In the rows, 128 means zero.
Facts:
[badram besul bimu brisak bruklim brumu bubiskur destak dumi duplam dupo fitim flade flela floko flotribrir fopastek golufle gruplom klagrigo klifil koluk kufu ladrizar lokon lusos mame moleflal muzu pifa plata platomu plepos rugik safus stoskom suflon suzeklak teletok tigrosam tribon trukar vigigres] α 655
[bapizak dabon dogrir drokleflan flazum kitizik lila maroskim miplatrek miris patun puflam skuzalol stetun stuse tabru taguk treflol tronuk vaten vuzu zastevuk] α 383
[bariter bosi brapar buzen dropen drutil gizimuk graplos graza grisidol kenak laflur malon minu pevo pilon pluzul stodra sturus suvi tobril vemom zeklamu zetoka] α 384
[benidre bezuk bridraplu bupal devozon dreplis gaskul grobokek kliplosku ladun laskofek lebopla litri nagrafa pedru pluker sevul stikom stivok tosos tutagram zafal] α 373
[beplil bestos brutul dovi fepen flaska fosa gemum gramidre grodrafa grufla grugum klifasi meki mibrir mufluruk nibegras pumun rasu seflava sestudon skeli skotru soplum staklugro stedil zisi zogen] α 479
[gabam gritiral grogrol guver keklim kevo klagri logrok luplon lustam musobrol noka pefidon plunu rebre tige trastik trola tufon vuplatru vurimus zurum] α 404
[badram bariter bosi brapar bridraplu bupal buzen dabon devozon dogrir drutil fitim flade flaska flazum flela gaskul gizimuk golufle grobokek grodrafa grugum guver keklim kitizik klagrigo koluk kufu ladrizar ladun laskofek lebopla luplon malon meki mibrir miplatrek moleflal nagrafa noka patun pedru pefidon pifa pilon platomu pumun rasu rugik seflava soplum stedil stuse suflon suvi taguk tige tigrosam tobril treflol vemom vigigres vurimus zeklamu zetoka zurum] σ a
[bapizak bezuk gramidre kevo pluzul stetun] σ f
[benidre beplil bimu brisak brumu brutul destak floko graza grisidol gritiral grufla klagri lusos maroskim mufluruk nibegras plepos pluker sestudon sevul skuzalol staklugro stikom stoskom suzeklak teletok tribon trukar tufon vuplatru vuzu zafal] σ b
[bestos bruklim duplam gemum grogrol klifasi klifil lila mame miris musobrol rebre safus skotru stivok tabru tutagram zastevuk] σ d
[besul dovi dreplis dupo flotribrir fopastek fosa gabam graplos gruplom kenak laflur litri lokon lustam muzu puflam skeli stodra sturus tosos trastik zogen] σ c
[bubiskur dumi fepen kliplosku logrok minu plata trola tronuk zisi] σ e
[drokleflan dropen pevo plunu vaten] σ g
badram χ: stoskom duplam flela puflam muzu
bariter χ: grobokek dumi miplatrek pluzul graplos brisak
beplil χ: sestudon pedru
bestos χ: pevo pifa puflam
bezuk χ: vuzu
brumu χ: besul
dogrir χ: stedil
dreplis χ: tutagram
drutil χ: devozon zastevuk graplos gramidre buzen
dupo χ: bimu tabru graplos bupal
fitim χ: dovi
flaska χ: skuzalol
flazum χ: sturus laflur
floko χ: stedil
flotribrir χ: pilon
fopastek χ: kufu destak graplos patun tosos
gabam χ: mame zogen
gizimuk χ: grogrol skotru muzu
guver χ: nibegras
kitizik χ: stodra gaskul
klagrigo χ: noka pedru graplos
koluk χ: trukar malon
logrok χ: miplatrek tronuk
lokon χ: gemum brutul rasu
luplon χ: ladun gruplom nagrafa
lusos χ: suvi klifasi grodrafa
maroskim χ: tutagram miplatrek
mibrir χ: bapizak musobrol lila
minu χ: grisidol fosa pevo
miris χ: rasu
mufluruk χ: gemum
pefidon χ: skotru graplos
plata χ: pedru pilon
plunu χ: lebopla patun plepos
pumun χ: ladrizar
rugik χ: golufle miplatrek nagrafa
safus χ: laskofek stoskom
seflava χ: zafal
skeli χ: grogrol
staklugro χ: zogen litri
stetun χ: treflol
stikom χ: grisidol soplum
stivok χ: litri
suflon χ: pluker
suzeklak χ: bapizak tribon
teletok χ: vaten
tige χ: fosa keklim sestudon musobrol malon laflur
trastik χ: pevo nibegras vaten
tufon χ: ladun benidre bruklim drokleflan
vemom χ: kliplosku kevo treflol tobril
vigigres χ: bapizak
vurimus χ: bosi moleflal tronuk sevul vaten
zeklamu χ: sestudon gritiral
zetoka χ: musobrol tabru
zisi χ: lebopla

Known rows:
beplil: [145 125 179 130 102  85 162 124 110 172 126 154 165 114 155 130  62 104
 189 100 133 121 108 161 126 132 143 113  71 181 123  56]
pefidon: [172 114 114  92  78  66 137 117 117 135 181 162 137 165 169 153 112  90
  91  77 155 149 113 129 158  98 101 152  76 149 129 101]
flaska: [153 118 119 144 136 137 171 119 131 164 161 160 148 110 146 161  89 101
 158 124 134 128 147 159 140 146 136 109  71 194  83 102]
dropen: [ 88  99 134 165 190 115 141 148 187 108 112  79 135 114 127  77 146 162
 129 152 104 141 123 131  95 184 127 124 128  84 161 142]
staklugro: [148 103 114 158 179 121 158 115 127 172 152 147 148 114 155 134  62  91
 178 124 133 146 125 148 143 146 146  94  77 173  80  87]
golufle: [109 111 104 106  95 132 124 119 151 149 108 133 152 143  94 123 169 141
  90 160  66 163 158 142 103 119 101 161 177 143 138 156]
dabon: [137 168 115 128 131 133 134 118 114 111 172 173 141 109 123 164 118 112
  90 115 148  84 138 147 154 109 143 130  97 136 120 161]
tribon: [ 95 156 124 102 140  95 119 131 173 145  68 109 142 110  89  91 171 123
 138 143 121 123 126 141 128 105 121 120 177 118 150 141]
vemom: [ 98 124 125 134 165  74 191 126 158 136 143 115 105 148 108  69 143 175
 106 142 126 143 145 160  74 147 120 107 150 125  81 159]
benidre: [105 140 118 166 183 172 116 121 115 110 156 165 135 111 115 121 157 156
 110 159 110 105 139 150 110 153 153 156 164  81 134 158]
sestudon: [152 142 175 124  99 162 107 111 128 169  71 153 169  96 141 187 135 107
 197 114 129  88 127 152 165 139 170 139  79 188 166  59]
tigrosam: [100 152 112 104 128  96 137 127 177 141 106 114 123 128  92  95 170 138
 100 149 121 149 150 148 122 113 100 122 173 156  93 153]
tabru: [148 140 146 112 100 167  95 120  95  93 125 175 145 114 139 157 138 116
 135  93 148  75  85 114 160 109 146 168 121 105 198 100]
pilon: [106 142 146 113 104 138 154 122 165 130 105 133 106 121 108  90 163 179
 142 130 122 117 163 158 104 158 127 174 147 125 148 151]
logrok: [149  80 102 141  90  98 121 119  89 154 176 111 168 142 134 186  49  70
  94 153  92 165 114  95 139 100 140 135  88  85 171 107]
pifa: [119 174 124  99  82  99  89 137 172 118 127  85  91 105 109 126 169 164
 118 158 116 148 173 138 141 104  82 102 149 153 113 156]
tobril: [ 91 130 120 122 166 148 152 136 173 126 118 130  93 110 100  79 165 170
 134 145 130 116 160 157 108 167 126 141 153 126  89 171]
pumun: [151 117 119 148 125 130 167 114 135 169 157 161 145 114 154 152  87 108
 163 124 136 140 154 163 147 155 134 107  70 188  74 102]
lusos: [ 99 140 115 114 175  59 153 130 164 142 115 102 130 149 127  70 130 130
  99 146 119 155 126 149 105 108  99  94 167 113  78 133]
trastik: [167 102 123 141  82  97 102 119  83 107 168  78 141 129 141 196  52  92
 137 129 136 152  96  73 140  97 131  82 125 128 134 117]
dreplis: [122 101 138 179 143 163 144 126  75  84 149 116 107 184 139 111 104 165
 102 139 116 140  99 109  76 136 136 108 177  83 144 124]

Rows:
No name comes twice in this set of rows, the named rows included.
[ 99 149 122 129 102  70  97 115 127 137 140  82 129 124 108 114 146 154
 115 161  67 172 141 145 109 105  99  96 175 117 116 146]	teletok
[127 165 131 114 149 162 115 125 134  96 151 182 104 119 134 105 166 166
 100 127 143  92 154 146 126 149 135 188 123 114 141 159]	lebopla
[150 107 103 134  75  62 142 114  84 140 187 126 161 136 129 192  49 105
  95 153 118 160 121 151 137  96 123  91  90 163  97 148]	vurimus
[162 124 118  90  81 151  98 119 105 131  67 144 160  94 111 191 109  90
 174  81 152  64  87 105 168  97 160 134 105 146 188  99]	musobrol
[102 137 132 130 128 118 172 129 159 128 130 115 105 116 105  83 167 181
 123 146 122 139 158 161  93 151 116 124 142 127  95 162]	brapar
[171 110 150 167  88  93 110 136  92 139 163  94 104 114 167 164  50 130
 191 139 128 162 136 123 143 129  98  87  78 182  86  78]	bestos
[133  88 101 122 151  72 145 124 150 136 174 103 167 133 163 136  59  71
  90  91 145 147  82  95 160 112 122 127  77  95 164  88]	plunu
[100 106 104 122  99  70 174 111 126 147 150 119 146 192 107  91 154 144
  83 161  65 176 142 157  80 108  93 127 175 144  94 146]	rugik
[111 140 121 120 127  75 101 144 145 108 134  84  70 154 144  83 136 148
 118 149 143 171 126 101 114  99  77  91 160 118  85 141]	safus
[141 110 166 138 141 176 114 136  87  76 131 129  91 186 155  91 160 151
 121  94 150 118  99  88  97 154 133 162 149  82 179  95]	tosos
[148 117 132 142 117 178  95 161  92  84  76 133 129 105  85 163  64  99
 151 116 149  74  82  78 159 118 165 168 152  91 191 101]	bapizak

The same objects again, as new rows of numbers:
Known rows:
skuzalol: [114 121 127 142 123 172 117 129 124 122 129 147 137 124 134 103 124 123
 112 154 120 120 152 174 138 147 125 110 144 130 133 124 124 111 120 120
 113 111 118 136 107 119 128 119 124 169 130 133]
flaska: [161 127 134 126 127 131 127 129 129 104 141 108 103 119 120 125 121 136
 120 106 111 136 164 159 135 141 152 135 126 123 129 130 118 128 126 125
 124 141 139 128 111 175  91 123 118 113 131 116]
pifa: [127 127 134 106 121 134 146 136 138 140 158 126 112 160 121 165 127 156
 112 110 137 125 136 111 129 121 156 134  98 144 141 126 159 156 137 119
 134 157 147 132 124 165 135 131 135 111 118 136]
bestos: [128 135 124 168 142 143 129 125 145 155 133 111 127 132 143 118 119 111
 147 134 137 117 136 140 144 179 137 131 145 146 131 119 113 122 159 112
 148 159 129 146 100 104 163 141 128 113 127  70]
pevo: [ 94 103 128 115 150 220 143 128 139 184  79 186 112 120 179  65 135 117
 110 189 108 116 131 153 143 160 105 114  72 132 184 102 141 133 117 101
 159 104 123 135 121  93 152 124 130  55 136 106]
vuplatru: [113 143 131 148 111 105 121 130 134 112 149 102 148 136 104 161 128 149
 149 108 163 124 136 125 132 102 137 132 144 140 114 133 128 125 139 140
  98 126 124 129 133  97 162 147 147 147 109 105]
kliplosku: [ 79 121 131 135 135  28 146 131 138 108 114 162 156 127 152 143 132 138
 169 131 119 132  75  50 114  99 129 143 143 132 100 145 146 150 124 160
  98 108 115 121 156  90 153 120 108 231 123 153]
kevo: [ 97 124 133 151 119  98 120 131 122 131 146 108 166 145 102 133 134 142
 134 115 176 128 124 135 131  72 134 142 158 146 119 136 113 128 155 152
  93 123 116 126 149  56 143 125 143 165 104 112]
golufle: [154 125 118  84 115 130 125 130 129 132 153 118 114 146  97 165 133 159
 129 104 104 129 139 123 127 109 125 135 129 124 145 140 147 124 120 136
 124 138 137 118 129 165  96 133 142 112 125 139]
staklugro: [142 134 126 163 127 140 113 127 132 100 135 113 134 112 123 117 119 116
 136 130 126 125 157 167 143 154 128 131 165 133 116 128 115 113 131 127
 110 130 116 137  93 119 124 124 124 161 128  94]
zogen: [119 116 137 130 136 161 137 138 129 146 122 128 151 148 131  96 137 141
 115 123 131 125 145 188 136 116 130 112 163 120 125 131 115  87 131 131
 125 125 117 130 143  71 125 116 101  94 119 119]
bubiskur: [118 131 115 136 125 129 125 130 127 126 139 128 157 145 121 128 131 128
 125 117 144 118 114 117 135 116 134 132 154 144 102 132 123 116 135 132
 122 148 131 131 123 133 130 130 131 142 121 129]
gizimuk: [137 117 127 128 146 180 130 119 129 112 108 172  89  84 164 102 122  75
  90 135 102 132 135 150 129 194 121 134  81 129 130  93 134 160 116 109
 187 109 143 135  96 218  82 125 123 124 161 106]
flela: [113 130 138 112 126 142 142 140 140 131 162 129 117 162 120 180 126 144
  96  97 142 130 136 121 124 135 159 135 105 145 132 120 162 163 140 126
 147 148 150 130 131 186 131 131 127 120 117 142]
pluzul: [100 101 109 120 138 182 102 109 105 169  94 188 127 106 144  51 133  60
 111 182 109 117 105 160 125 164  84 115 134 127 158 106 117 106 127 122
 161  85 116 133 124 111  95 115 141 184 155 143]
tronuk: [108 108 108 109 126 166 126 117 130 169 134 162 126 155 129  92 137 134
 138 150  90 107 124 151 137 146 118 109 162 136 145 130 129  80 132 116
 133 132 133 137 117 118 110 135 129 176 134 137]
mame: [117 130 122 135 128 144 119 140 134 132 131 123 169 142 123 128 131 128
 121 129 156 122 132 152 137 115 121 127 152 138 118 131 128 117 135 138
 115 123 113 131 132  92 147 121 136 127 111 135]
luplon: [164 139 122 112 117  82 124 123 136 110 148  82 109 118  90 178 128 166
 159  74 113 135 142 122 132 100 139 164 130 129 115 142 126 124 132 150
 110 145 140 118 122 156 101 151 151  98 121  90]
pefidon: [139 154 144 132 118  85 125 124 121 121 160  78 108 133  92 209 124 134
 126  79 147 142 133 113 108 119 141 140 123 127 113 125 127 144 145 142
 149 145 148 121 140 158 123 158 146 111 127 113]
sturus: [118 110 126 128 142 203 135 125 117 153  71 185 137 107 181  18 139  99
 104 175 134 122 104 153 138 131 106 105  95 115 142 111 108 104 108  93
 160 108 125 134 135 114 118 113 118  74 146 136]
stoskom: [ 92 131 131 135 123 148 130 139 141 137 159 138 148 166 123 176 127 127
 108 129 156 118 134 131 127 143 139 115 135 151 128 118 160 148 144 130
 122 135 126 140 122 120 178 132 137 166 113 135]

Rows:
No name comes twice in this set of rows, the named rows included.
[125 130 127 117 133 142 133 140 128 155 127 118 163 154 126 130 138 140
 115 113 147 124 117 143 133 113 124 127 152 127 115 133 126 106 136 136
 133 144 124 126 145 117 138 124 123  77 115 127]	besul
[106 140 132 149 122 104 121 130 131 140 135 100 159 141 106 154 132 145
 148 113 164 125 124 132 129  93 127 138 152 137 113 132 116 118 149 148
 109 133 120 127 145  68 166 141 145 119 109  94]	rebre
[128 120 108 151 142 182 131 108 130 135  91 194 120  90 184  22 125  86
 132 172 127 110  98 111 148 174 120 129  97 149 126 109 105 128 122  82
 164 130 141 146  91 162 121 131 129 137 157  97]	minu
[117 139 136 136 128 108 138 136 129 149 131 103 155 144 111 148 137 156
 144  92 166 129 114 136 129  90 128 138 143 132 103 134 114 109 142 147
 122 141 130 127 158  80 152 145 133  70 108  97]	lustam
[102 139 130 149 117 100 128 125 127 122 154 116 159 145 108 146 133 155
 144 101 166 123 110 116 130  88 135 136 152 147  96 135 114 117 147 142
 111 135 132 130 143 106 144 144 137 146 112 107]	trola
[ 98 131 135 120 138 150 147 145 132 173 144 137 151 180 129 159 137 129
  94 111 157 122 109 144 127 141 138 119 138 138 119 118 145 122 149 136
 167 146 134 135 150 110 162 132 122  92 114 132]	muzu
[130 130 125 155 129 135 119 125 116 131 132 120 140 129 121 113 125 106
 120 122 127 125 137 164 132 146 134 118 175 127 102 127  98 101 138 125
 137 129 128 137 117 131 109 127 114 163 135 119]	zisi
[156 125 120 129 142 165 115 114 110 107  96 151  85  68 148 100 123  65
  98 140 102 137 133 159 122 184 110 133  92 112 126 102 114 145 109 112
 186 106 140 126 104 207  62 126 130 125 170 125]	drutil
[130 141 147 119 107  90 129 128 115 127 162  92 115 151  86 187 131 153
 119  94 155 139 133 101 103  90 142 126 117 118 127 135 130 134 136 134
 121 133 142 119 162 132 123 148 140 115 118 148]	noka
[ 94 132 128 139 135 150 133 142 138 160 147 134 153 167 130 165 130 120
 110 128 153 117 120 136 133 145 136 124 139 150 125 118 145 142 155 133
 140 145 126 139 128  99 177 131 135 131 115 113]	duplam
[125 124 113 101 133 146 131 134 131 162 125 129 155 155 112 131 141 151
 132 110 120 121 119 153 136 109 110 131 158 126 120 140 132  90 128 147
 124 140 122 123 144 108 125 130 135  76 118 130]	gruplom
[112 144 125 152 134  21 139 121 149 102 111 138 126 108 156 160 120 129
 201 143 123 131  84   7 118 131 132 147 121 140 117 141 149 173 128 140
 105 131 119 127 123 101 199 141 129 188 127 110]	stikom
[157 146 127 167 118 130 113 121 118 120 136  98 125 116 124 101 116 104
 141 146 148 124 143 121 129 154 127 109 151 121 125 130  96 112 133 105
 127 142 125 137 110 106 156 134 127 146 135 128]	beplil

